Moves between points:
Fim ζ Daf
Fim π Dov
Sok ζ Keb
Sok π Ful
Kat ζ Gul
Kat π Nin
Bip ζ Git
Bip π Lok
Lis ζ Fir
Lis π Vul
Gul ζ Vef
Gul π Geg
Val ζ Kof
Val π Sil
Ras ζ Ran
Ras π Ved
Nen ζ Sok
Nen π Piz
Rav ζ Zun
Rav π Reb
Bem ζ Fim
Bem π Rut
Zos ζ Ruz
Zos π Liv
Ful ζ Piz
Ful π Sok
Zin ζ Vod
Zin π Dud
Lik ζ Fas
Lik π Bom
Mig ζ Pil
Mig π Bog
Lok ζ Zin
Lok π Bip
Ruz ζ Sil
Ruz π Kof
Bog ζ Nen
Bog π Mig
Piz ζ Mig
Piz π Nen
Rut ζ Pir
Rut π Bem
Pil ζ Loz
Pil π Zok
Vod ζ Ful
Vod π Keb
Ran ζ Lis
Ran π Pek
Kof ζ Liv
Kof π Ruz
Fas ζ Kis
Fas π Feb
Git ζ Reb
Git π Zun
Fir ζ Zok
Fir π Loz
Dov ζ Rut
Dov π Fim
Daf ζ Biv
Daf π Bir
Vul ζ Pek
Vul π Lis
Ved ζ Kat
Ved π Ras
Bir ζ Dov
Bir π Daf
Liv ζ Rav
Liv π Zos
Pek ζ Ved
Pek π Ran
Keb ζ Dud
Keb π Vod
Vef ζ Bem
Vef π Pir
Zok ζ Bog
Zok π Pil
Kis ζ Bir
Kis π Biv
Reb ζ Zos
Reb π Rav
Nin ζ Ras
Nin π Kat
Zun ζ Lok
Zun π Git
Pir ζ Geg
Pir π Vef
Biv ζ Feb
Biv π Kis
Feb ζ Bom
Feb π Fas
Loz ζ Vul
Loz π Fir
Bom ζ Val
Bom π Lik
Sil ζ Lik
Sil π Val
Dud ζ Bip
Dud π Zin
Geg ζ Nin
Geg π Gul

The rows follow the links: the fewer symbols apart two points are, the more alike their rows tend to be.

Point, then a row for it; each showing differs a little:
Pek
54 7 -36 -8 -1 84 -61 -19 10 13 -11 -37 -26 19 -15 30 -120 107 23 -40 -6 -66 -5 -65 6 16 -41 17 -77 2 -38 -36 -59 -5 76 -14 13 39 -34 -31 106 -65 22 -45 -76 -31
Bog
-52 -2 -55 49 -28 -22 36 -12 20 -45 40 18 44 -41 -21 -95 57 -23 -9 -10 -25 83 26 92 22 -12 78 -77 -20 -18 49 -14 63 -29 -39 -68 96 -77 12 -28 -52 71 16 -1 39 -16
Sil
21 -31 28 -109 9 -51 78 37 -25 10 16 31 -45 -5 -37 -87 30 30 -2 -8 22 -30 -65 9 139 -10 -40 -55 43 37 29 -22 4 6 15 -22 -25 -30 -22 -37 -15 -64 -22 -61 -116 22
Reb
79 -1 -12 -55 12 46 -43 7 -3 0 -13 -26 -34 58 -5 39 -104 111 20 -37 1 -74 -22 -70 43 17 -58 7 -40 29 -24 -22 -58 6 73 11 -11 38 -21 -2 84 -55 23 -55 -103 -10
Pil
1 65 -75 68 -30 66 -80 -30 52 -47 17 -50 66 4 54 49 -91 22 7 -24 -7 32 48 -18 -122 24 71 5 -94 -17 -7 26 -12 -24 -14 26 37 1 28 18 24 31 18 -13 43 -67
Rut
-9 47 34 36 21 -6 -27 13 -6 2 -34 2 33 -9 61 99 23 -84 -7 42 10 -19 17 -14 -148 -3 31 56 36 -17 -40 65 -3 28 -51 101 -70 39 -2 52 -29 -2 -37 66 84 -18
Bom
6 54 45 -1 36 20 -40 -1 -8 18 -39 -24 15 -16 53 121 -16 -54 -30 47 17 -22 -6 -24 -123 2 18 83 8 -13 -4 70 -22 27 -25 107 -115 60 -1 58 -4 -12 -50 35 51 -18
Rav
-9 -77 67 27 8 0 -1 -30 -22 80 -18 46 -78 -8 -58 -6 14 25 1 13 2 -12 -9 -40 94 -8 -97 94 57 -24 -17 -41 -36 49 48 -54 0 40 -43 -22 58 10 34 51 33 81
Kat
48 -46 -3 -79 13 15 14 16 -23 27 -2 9 -45 25 -50 -57 -34 90 12 -32 10 -59 -40 -35 111 5 -47 -43 -19 30 -13 -60 -20 6 64 -42 11 -9 -26 -56 56 -68 18 -68 -122 8
Biv
-13 64 23 -41 19 -36 5 42 14 -38 5 -16 55 -1 75 45 44 -89 -24 30 13 6 -6 32 -104 -2 52 -8 36 3 13 70 42 1 -62 92 -88 -12 37 61 -77 -35 -60 12 30 -42
Mig
-20 50 -83 85 -28 45 -60 -28 41 -63 15 -45 82 -7 49 22 -42 -18 -4 -9 -17 52 56 24 -112 10 88 -25 -86 -21 15 25 27 -38 -30 9 61 -14 27 24 -19 57 7 9 59 -73
Vul
50 29 -56 18 -5 100 -74 -22 26 -1 -12 -47 5 12 11 43 -141 98 15 -30 -2 -30 12 -75 -64 21 1 20 -113 -13 -25 -9 -52 -8 40 4 20 36 -10 -5 102 -17 18 -38 -53 -37
Zun
-17 -89 49 45 4 -25 24 -24 -24 69 -16 55 -81 -3 -78 -49 35 22 -5 9 -11 8 -8 -13 132 -21 -84 50 61 -11 -17 -51 -9 25 39 -78 32 6 -30 -30 26 32 53 38 34 90

Each walk starts at a row. The symbols on each line, taken left to right, move it on to the next point.
Each answer is a row, close to the row of the point it stands for.
start 1 74 22 -15 20 -10 -18 20 -7 -4 -19 -19 37 -8 74 91 2 -89 -24 48 14 -13 -5 5 -120 -7 39 35 18 1 1 82 6 20 -52 108 -106 26 24 71 -38 -8 -57 31 54 -43
ζ ζ π ζ π ζ -> 18 16 55 22 26 28 -51 -16 -7 49 -40 -7 -25 -17 41 109 -46 -45 -26 31 3 -24 -8 -57 -90 2 -38 112 11 -9 -26 35 -58 42 -7 50 -101 69 -13 44 38 -10 -38 42 57 19
π π π π ζ ζ -> 10 -50 68 32 19 16 -16 -27 -32 92 -43 31 -83 -20 -25 53 -26 27 -4 14 3 -31 -12 -78 41 -3 -89 133 34 -23 -40 -20 -71 54 46 -31 -34 62 -37 -5 61 -1 13 55 38 56
start -31 -89 30 49 -12 -53 46 -25 -23 27 1 38 -62 -9 -72 -61 70 -4 -8 -4 -7 36 1 10 127 -12 -56 -1 51 -12 17 -44 6 9 14 -94 79 -28 -27 -32 -14 50 61 30 41 80
ζ ζ ζ π ζ π -> -45 -25 -31 54 -28 -51 42 -15 3 -38 33 23 22 -8 -11 -79 91 -44 1 10 -9 89 36 75 47 -7 47 -51 40 -22 28 -25 58 -28 -34 -63 96 -62 4 -3 -74 89 40 29 62 17
ζ ζ ζ ζ ζ -> 35 51 -75 47 -23 95 -93 -28 44 -21 -10 -62 43 0 33 69 -103 56 7 -31 -12 3 43 -43 -99 23 36 18 -109 -5 -18 0 -37 -22 14 22 12 39 4 5 69 15 9 -15 3 -62
start -19 38 8 -64 10 -48 42 55 4 -45 14 -1 55 3 62 -12 70 -100 -15 16 11 3 -23 61 -43 4 53 -57 47 30 22 53 62 -13 -76 81 -79 -23 36 33 -89 -33 -58 -19 3 -34
ζ π ζ ζ ζ π -> -9 -7 6 -107 12 -80 81 64 -21 -22 30 18 18 11 -10 -72 76 -22 7 0 20 -23 -26 77 61 -4 15 -113 45 29 23 14 63 -22 -34 5 -13 -59 12 -19 -80 -55 -35 -56 -75 2
π π π ζ ζ π -> 27 -37 11 -106 1 -29 48 40 -6 4 13 18 -34 31 -52 -78 13 68 24 -30 9 -42 -38 6 135 6 -45 -68 9 26 -5 -39 5 -14 39 -46 16 -30 -5 -44 9 -67 1 -69 -127 -1
start 15 -27 -1 -98 5 -55 68 45 -22 -13 20 27 -18 17 -31 -95 54 40 22 -23 27 -25 -47 35 112 1 -17 -96 33 30 13 -23 21 -17 6 -29 4 -51 1 -29 -43 -54 -19 -57 -122 7
π ζ π ζ ζ ζ -> -20 29 5 -99 10 -76 64 59 -13 -49 28 14 30 -1 26 -44 77 -64 -5 17 25 7 -22 77 16 -6 49 -91 45 30 25 36 69 -24 -53 47 -43 -51 24 14 -87 -45 -45 -43 -48 -25
ζ ζ ζ ζ π -> -4 -23 36 -119 15 -78 83 59 -28 3 44 33 -18 -4 -24 -92 62 -5 -2 -4 16 -2 -64 60 110 -21 -10 -59 63 21 40 -8 45 -4 -10 -20 -33 -45 -5 -25 -64 -52 -50 -44 -94 20
start 57 -23 0 -82 1 10 -9 18 -14 10 -5 -14 -51 43 -31 -11 -65 97 13 -45 21 -70 -48 -66 98 5 -77 -3 -12 38 -11 -36 -46 5 66 -24 -28 8 -21 -18 65 -82 7 -61 -113 4
π ζ π ζ ζ -> 49 -36 16 -113 7 -24 28 11 -11 24 10 16 -52 40 -47 -55 -32 80 -5 -28 12 -55 -55 -34 130 0 -80 -10 17 40 2 -38 -25 11 58 -38 -23 -3 -12 -30 19 -88 -15 -72 -128 19
ζ ζ π π ζ -> -15 15 37 -96 16 -70 90 72 -23 -1 33 36 -19 -23 0 -72 95 -57 -6 20 19 10 -47 73 40 -14 20 -61 59 16 33 21 54 -6 -54 5 -34 -52 8 -13 -94 -42 -67 -29 -50 9
start 17 -5 56 29 29 25 -33 -25 -21 65 -48 16 -59 -8 9 91 -42 0 -17 18 13 -28 -18 -78 -23 -17 -69 127 29 -11 -39 4 -81 60 31 27 -81 77 -26 27 55 -21 1 59 40 39
ζ ζ ζ ζ ζ -> -48 -57 -3 51 -23 -59 59 -22 -17 -4 15 57 -30 -2 -67 -77 84 -27 -7 1 -13 70 11 61 94 -17 -11 -38 57 -7 31 -47 42 -18 -9 -85 82 -52 -16 -23 -51 65 62 35 37 37
ζ ζ π π ζ -> -29 38 -79 81 -25 17 -18 -21 31 -68 36 -35 77 -15 29 -20 18 -37 -13 -28 -14 83 64 54 -75 9 99 -45 -39 -11 34 21 50 -39 -54 -19 75 -46 27 24 -54 78 26 10 58 -41
start -42 28 33 -59 14 -69 69 67 -14 -10 30 24 35 -47 22 -32 98 -78 -21 42 31 21 -29 84 -24 -9 22 -53 71 -9 24 46 59 -11 -72 50 -59 -50 28 13 -99 -22 -65 7 -1 -7
π π π π ζ -> -30 38 34 -30 28 -44 37 48 7 -5 -2 23 36 -37 40 16 81 -113 -4 55 23 8 -8 70 -90 -18 55 -26 39 1 6 63 52 5 -69 66 -71 -20 29 23 -82 -17 -60 26 46 -22
ζ π π -> -42 43 30 -1 16 -19 12 34 -8 -6 -11 5 43 -31 68 58 44 -112 -1 53 14 5 8 39 -120 -1 54 18 36 -20 -11 64 40 11 -72 92 -79 8 16 52 -61 -10 -44 31 70 -22
start -53 -4 -45 75 -33 -22 14 -17 19 -54 26 -3 53 -5 10 -49 57 -41 -17 -7 -19 79 58 75 -18 -1 75 -56 -16 -14 33 11 59 -42 -50 -41 89 -54 31 9 -72 96 41 23 72 -11
π ζ ζ π π ζ ζ -> 52 6 -32 -27 0 72 -75 -12 24 1 -25 -53 17 51 20 53 -115 87 28 -35 -5 -76 7 -69 -28 23 -20 14 -81 14 -35 -2 -46 -11 58 22 -21 41 0 0 94 -50 17 -38 -69 -44
π ζ ζ π ζ -> 42 41 -58 9 1 86 -81 -8 40 -21 -25 -47 39 29 33 71 -101 67 25 -17 -7 -50 20 -60 -90 30 23 -7 -91 7 -41 19 -42 -10 20 51 -1 35 5 9 80 -35 20 -42 -29 -60
start 52 -24 -12 -48 5 47 -27 4 0 26 -10 5 -35 11 -43 -22 -82 125 14 -25 4 -67 -17 -57 63 7 -58 -8 -53 3 -24 -44 -51 -4 66 -31 12 24 -37 -57 90 -60 17 -48 -117 -2
ζ ζ ζ π π π -> -13 15 39 50 19 33 -43 -13 4 38 -53 -12 -6 8 58 124 -5 -66 -7 33 8 -26 21 -40 -126 -3 -12 83 26 -32 -37 51 -32 34 -5 74 -68 61 -3 60 16 0 -13 71 83 -5
ζ π ζ π ζ -> 14 -7 54 51 19 39 -47 -33 -10 58 -44 -21 -25 28 20 130 -24 -21 -11 24 -11 -17 12 -72 -60 -3 -41 122 26 -17 -44 20 -44 52 14 46 -59 75 -12 42 51 13 22 68 76 17
start -34 -64 3 50 -26 -29 49 -39 -7 8 39 38 -36 -7 -67 -99 53 3 -8 -9 -18 61 8 38 122 -10 -31 -5 26 -7 36 -48 18 -10 13 -116 76 -59 -21 -33 -23 60 43 28 29 61
π π ζ -> -40 -33 -25 54 -30 -32 46 -23 -2 -23 52 22 -3 -39 -59 -107 61 -11 12 -9 -33 85 20 77 81 -7 20 -56 10 -10 40 -37 52 -21 -10 -106 105 -58 -4 -33 -50 71 37 22 30 31
π ζ π ζ ζ ζ -> -42 32 -86 64 -32 -3 16 -6 46 -62 42 -11 66 -45 7 -53 48 -26 2 -2 -19 66 41 82 -59 2 89 -84 -40 -10 41 9 73 -43 -55 -36 89 -52 24 -13 -60 57 12 -12 38 -40
